[128 = 0]

[ 98 138  62 173  89 122 123 143 143 132 124 136 156 129 140 133  75 108
 115 157 126 105 107]
W
[121 125 124 146 125 117 120 140 127 120 133 130 125 118 131 124 126 135
 120 134 115 145 130]
N
[124 138 130 143 118 144 117 133 134 130 148 131 112 113 143 108 129 152
 130 101 112 128 136]
T
[107 121  96 153 125 119 123 137 136 111 106 132 147 139 138 135 101 115
 120 140 136 117 118]
N
[127 130 149 111 125 157 157 109 139 143 143 130 134 147 120 128  91 118
 132 109 144 136 122]
F
[126 100 109 122 141  62 112 135  82 130 105 144 145 122  99 143 185 110
 126 154 143 113 119]
N
[164 103 162  85 155  65  84 127  59 116  97 127  33 105 108 129 230 152
 148 125 116 163 156]
W
[106 157 114 181  99 189 140 137 178 128 149 128 145 118 153  96  40 129
 131 133 114 113 130]
C
[100 102 103 138 138  98 120 118 114 116 118 136 133 129 115 146 138 110
 111 143 138 121 121]
N
[ 98 151  76 204  92 173 137 141 191 123 146 119 160 138 168 126  15 115
 107 143 119  99 109]
N
[146 122 147 105 143 108 136 100 112 131 125 121 123 131 119 159 174 129
 139 122 141 134 134]
F
[114 124  89 165 124 134 118 143 143 110 122 129 139 123 138 121  94 125
 117 151 129 104 117]
N
[121 127 106 147 180 120 135 136 132 125 132 135 145 142 132 125 110 121
 129 136 122 128 116]
N
[121 126 119 133 127 117 121 132 134 127 129 118 131 126 127 157 123 117
 124 138 132 123 125]
N
[127 122 107 143 121 111 116 135 110 125 118 127 142 128 116 143 113 113
 119 143 116 123 128]
N
[135 113 108 132  75  77 120 141  90 124  93 133 125 130 103 134 178 119
 122 139 113 126 127]
N
[100 130  92 173 109 135 126 145 152 115 149 132 162 146 133 122  62 121
 122 153 138 110 110]
W
[113 118 106 137 106  94 124 134 129 123 122 133 151 129 119 137 148 118
 124 141 141 119 121]
N
[111 125  85 164 116 112 106 137 134 109 121 126 144 127 130 137 118 123
 117 167 126 117 128]
N
[132 106 131 108 146  68 111 137  86 122 110 130 124 118 104 132 190 125
 128 133 145 121 137]
N
[122 128  89 156 114 120 118 139 131 130 131 128 143 133 139 126  81 113
 127 130 131 114 120]
N
[112 129 132 128 127 143 161 108 158 144 145 130 161 154  97 145  85 108
 127 125 141 111  96]
F
[113 123 112 132 126 104 134 128 126 129 132 137 152 134 117 137  98  99
 126 134 154 119 117]
F
[ 99 117 153 118 131 100 117 128 107 132 123 128 130 108 121 130 167 128
 134 155 107 130 131]
N
[109 121 106 132 128 109 124 130 129 118 131 143 139 134 109 152 101 115
 119 140 141 118 117]
N
[127 129 106 152 140 117 117 150 129 119 118 127 150 131 137 127 119 115
 115 141 133 114 120]
W
[126 138 109 139 126 128 109 127 130 118 114 139 128 142 139 123 127 107
 137 122 131 139 131]
N
[ 97 141  80 183 106 132 114 136 147 111 131 128 146 124 146 124  77 126
 108 148 124 100 119]
N
[133 116 151  98 139 118 161 115 124 146 135 129 142 172  94 148 130 110
 133 114 152 150 118]
F
[138 118 147 129 137 126 113 140  84 122 123 128 102 114 125 113 170 145
 138 123 119 126 147]
C
[121 155 126 169 109 179 131 129 164 124 146 128 118 111 164 103  79 129
 144 130  92 135 142]
C
[124 102 112 118 136  95 136 129 107 126 128 132 147 137 116 145 152 118
 123 133 147 104 116]
N
[115 123  86 158 124 117 122 142 120 108 118 127 143 116 133 123 119 116
 122 148 130 116 120]
N
[131 117  94 129 134  95 110 135 104 121 116 129 141 125 137 128 155 132
 122 142 129 118 136]
N
[131 140 145 132 120 156 126 125 138 129 126 137 110 125 140 106 120 140
 129 116 107 132 127]
C
[119 129  84 179 113 140 128 142 156 120 134 122 162 142 141 127  65 116
 112 154 134 104 109]
N
[110 125  87 164 125 129 117 136 137 126 127 134 152 124 130 132  89 111
 114 147 130 100 122]
N
[117 132 108 147 126 139 115 132 149 115 130 128 120 121 144 117 103 110
 120 153 120 121 124]
N
[ 72 154  60 201  94 198 151 143 199 121 153 135 195 152 154 121   4 103
 115 162 130  84  79]
N
[ 92 133 103 145 119 145 130 127 138 127 136 126 133 122 139 111  93 129
 120 128 124 123 123]
N
[122 126 101 138 127 108 107 133 129 123 126 127 131 114 127 123 136 119
 124 144 125 125 126]
N
[107 144 115 184 107 165 162 124 167 132 151 121 173 158 133 133  45 102
 118 139 144 107 102]
Z
[124 121 135 115 138 116 148 116 125 138 138 127 151 140 109 146 120 114
 126 126 147 119 119]
F
[140 137 151 120 132 132 117 130 122 124 123 117 100 113 129 117 155 142
 131 113 120 160 142]
C
[164 116 148  94 152 118 145 116 119 122 129 130 136 138 118 142 159 131
 139 120 145 135 122]
Z
[113 116  65 148 120 101 102 143  97 102 121 127 135 114 128 129 136 128
 114 152 118 108 127]
N
[140 134 179  88 144 130 142 110 107 153 133 140 102 120 133 124 167 138
 151  99 124 154 159]
Z
[118 135 104 147 117 136 129 112 133 124 122 128 141 126 119 131 107 123
 114 140 125 120 120]
N
[ 42 174  34 252  55 247 167 151 252 112 179 139 224 173 190 112   4  88
  85 160 126  70  71]
W

[116 105 127 103 133 108 153  94 131 139 116 105  81 118 146 119 109 132
 116 135 130 113 119]
Z438
[141 127 138 132 121 127 134 124 141 123 122 122 147 113 120 135 140 128
 122 119 113 124 137]
Z693
[116 124 126 133 147 120 169 154 130 155 159 111 132 128 110 116 136 122
 125 135 139 134 116]
Z32
[134 147 107 148 135 149 133 141 115 119 169  98 137 127 112 142 128  94
 119 114  84 120  88]
Z33
[151 137 128 131 146 129 126 129 117 122 150 107 142 121 140 133 126 102
 116 121  82 130  68]
Z33
[144 130 125 140 151 138 167 159 133 140 174 106 168 130 111 117 136 103
 122 142 114 140  91]
Z33
[147 122 128 126 146 120 164 174 140 143 152 108 149 132 133 112 140 104
 131 154 123 134 106]
Z33
[149 126 130 122 146 130 161 156 149 144 148 102 146 120 132 113 147 106
 113 132 107 139  80]
Z32
[152 142 133 143 126 149 116 146 145 106 155 140 188 122 112 138 157 109
 138  95 112 148 139]
Z693
[129 104 141 106 125 118 147 125 152 142 102 140 158 125 138 107 143 149
 135 136 155 134 145]
Z438
[140 122 142 104 124 122 139 143 148 137  99 136 142 120 117 116 149 141
 128 110 130 131 132]
Z438
[140 129 122 134 137 121 143 150 133 133 138 115 131  99 135 119 121 121
 128 137 124 128 114]
Z32
[144 134 126 124 122 138 143 113 152 114 120 105 149 114 137 145 143 113
 119  87  91 107 109]
Z438
[138 109 148 114 122 121 128 112 158 138 113 126 140 113 130 123 125 146
 122  97 129 126 147]
Z438
[128 110 137 115 144 117 147 128 134 134 112 123 112 124 134 126 138 135
 125 137 135 123 117]
Z33
[130  99 135 116 143 109 170 144 147 154 118 113 121 130 133 103 131 138
 120 152 142 125 106]
Z33
[142 141 121 130 150 132 145 143 112 132 152 123 127 134 110 139 132 114
 139 131 123 131 120]
Z33
[133 117 115 123 148 117 168 138 125 147 133  93 101 136 126 151 118 129
 119 152 127 117  88]
Z33
[146 121 116 124 136 136 166 145 133 139 139  97 120 121 139 131 136  95
 115 127 107 129  94]
Z32
[151 117 123 124 133 173 159 140 139 135 151 114 134 122 120 126 136 112
 119 118 104 134 106]
Z33
[132 136 122 118 106 121 124  97 150 115 107 115 116 100 152 135 140 115
 112  89  90 118 110]
Z438
[123 145  96 138 140 138 143 105  92 132 158  87  62 129 111 149  98 102
 105 130  90 114  92]
Z33
[ 85 112 130 122 155 120 168 140 117 151 132 106  89 131 114 116 105 129
 124 158 143 127 117]
Z33
[149 120 152 121 112 131 125 122 164 117 108 131 161  98 146 137 154 129
 128  92 110 135 130]
Z438
[141 101 140 130 146 118 153 180 139 151 141 156 167 131 106  94 147 169
 149 158 189 151 172]
Z33
[149 123 133 122 110 129 154 127 143 136 117 128 136 110 137 126 147 129
 107  97 112 116 120]
Z438
[150 104 143 126 146 120 177 179 150 166 143 116 158 137 130  96 148 124
 133 162 147 137 113]
Z33
[139  97 143 117 121 123 146 152 164 139 117 138 176 121 147 102 152 144
 154 130 146 140 152]
Z438
[123  94 129 114 146  99 176 108 121 164  99 133  70 124 110 117 121 175
 133 142 188 114 179]
Z693
[152 119 163 111  94 136 108 138 195 117  96 138 199 115 178 114 181 125
 120  85  97 142 114]
Z438
[123 147 105 136 122 133 141 135 112 123 166  94 123 128 126 139 121  87
 118 123  85 130  75]
Z33

[124 135  61 127 126 147 123 128 127 129 122 139 118 109 106 139 100 139
 108 120 121 111 118]
Z799
[120 111 130 122 140 139 136 103 136 112 131 149 124 125 137 119 123 144
 132 156  91  94 108]
Z592
[133 126 148 125 123 112 138 113 130 111 115 146 127 104 121 132 136 152
 140 181 128  67 121]
Z592
[120 124  98 140 141 134 145 126 138  95 126 162 100 124 168 135  89 137
 123 114 125 125 135]
Z860
[116 130 150 125 131 132 103 116 155 187 138 149 116 124 156 145 110 136
 117 138 102 113  69]
Z107
[113 129 121 137 122 127 128 129 135  52 124 134 117 136 144 123 119 119
 134 103 148 136 166]
Z860
[103 124 101 114 157 127 116 120 135  61 130 138 106 124 151 135 104 116
 107 103 152 128 125]
Z860
[109 124 107 122 143 140 130  95 161 190 140 134 140 144 155 124  93 146
 122 115  73 107 113]
Z107
[145 144 149 131 110 121 145 145 101 127 124 139 107 113 137 149 121 144
 137 151 140 149 124]
Z978
[120 138 141 136 140 135 100 125 141 237 139 132 128 134 141 134 121 130
 116 110 105 125  67]
Z107
[101 127  59 134 136 138  89 140 103  13 118 172  91 108  85 126 134 107
 115 132 166 115 132]
Z799
[126 144 125 144 120 129  80 123 124 109 107 157 118  88 114  99 116 147
 118 139 150 122 102]
Z978
[127 121 154 125 127 109 120 115 129 105 133 176  92 106 129 140 143 123
 123 176 110 102 100]
Z592
[130 120  86 133 112 131 157 104 161 117 129 153 117 115 140 127 109 144
 119 141 102 104 145]
Z592
[110 144 138 122 141 134  84  81 147 137 103 167 120 127 173 140  65 175
 147 144  92 112 110]
Z640
[120 149 167 139 118 138  86 100 160 154  98 147 134 106 150 152  79 172
 135 134 112 134 113]
Z640
[111 149 111 122 121 148  79 100 118 138  94 139 148 105  91 131  95 167
 142 139 111 127 126]
Z640
[123 150 175 128 115 120  75 132  97 118 118 152 102 129 120 155 113 140
 152 150 146 145 116]
Z978
[105 128  85 139 144 124 128 114 149  52 131 132 113 118 167 123 104 127
  93 112 130 120 146]
Z860
[109 130 109 140 141 120 127  95 134  79 130 186  68 120 197 153  53 150
 127 140 101 104 106]
Z860
[151 127  98 124 115 141 144 105 155 174 126 140 114 119 119 142 102 154
 131 147  84 107 134]
Z592
[146 151 184 132  89 115 104  93 129 142 135 201  67 134 164 160 117 157
 156 173  76 113 121]
Z592
[137 138 146 131 102 125 138 101 143  96 147 187  80 135 162 140 106 140
 139 170  83 107 141]
Z592
[133 133 121 132 104 124 137 115 141 102 136 160 103 116 133 131 133 131
 132 151 106 102 142]
Z592
[ 95 129 118 147 154 118 100 126 149  43 131 157  78 127 154 135 113 109
 114 118 158 120 121]
Z860
[118 148  81 132 127 145 111 114 131 137 117 151 113 118 127 135  84 149
 120 125 114 133 110]
Z799
[113 142 129 134 129 143  72 123 142 144 113 140 118  98 110 130 105 157
 131 127 129 110  93]
Z640
[136 113  77 130 116 130 157  79 144  80 132 168 119 122 107 110 139 136
 130 169  88  94 168]
Z592
[146 132 179 129 102 109 112 117 134 133 138 169  89 126 135 146 158 149
 139 180 101 104 129]
Z592
[129 144 133 121 112 136  78 139  90  81 135 136 120 158  80 107 164  95
 146 135 149 143 159]
Z799
[136 143  76 124 105 151 108 129  97  88 119 141 122 144  66 109 134 129
 140 136 133 141 172]
Z799
[125 140 120 126 131 140 110 109 128  81 123 165  99 114 123 125 113 138
 137 138 126 125 142]
Z640

[100 140 130  90 151 160 145 146 138 112 114 116 125 118 119 139 136 166
 119 137 112 124 131]
<28>
[137 122 142 109  77  98 146 145 106 123 162 132  92 164 128 129 132 120
 130 131 135 152 148]
<28>
[ 75 162 170 134  97  92 148  77 108  78 190 114 135 102 108 153 200 183
  95 142 157 142 138]
<31>
[129 126 142 126  59  77 123 126  99 101 197 132  95 122 133 133 140 139
 119 141 169 169 137]
<31>
[ 60 175 140 105 197 223 108  94 163 129 106 111 183 111 105 151 170 212
 109 169 101 115  94]
<28>
[118 132 164 139 102  89 186 161 103 129 153 149 135 158 121 123 176  89
 106  95 162 143 156]
<35>
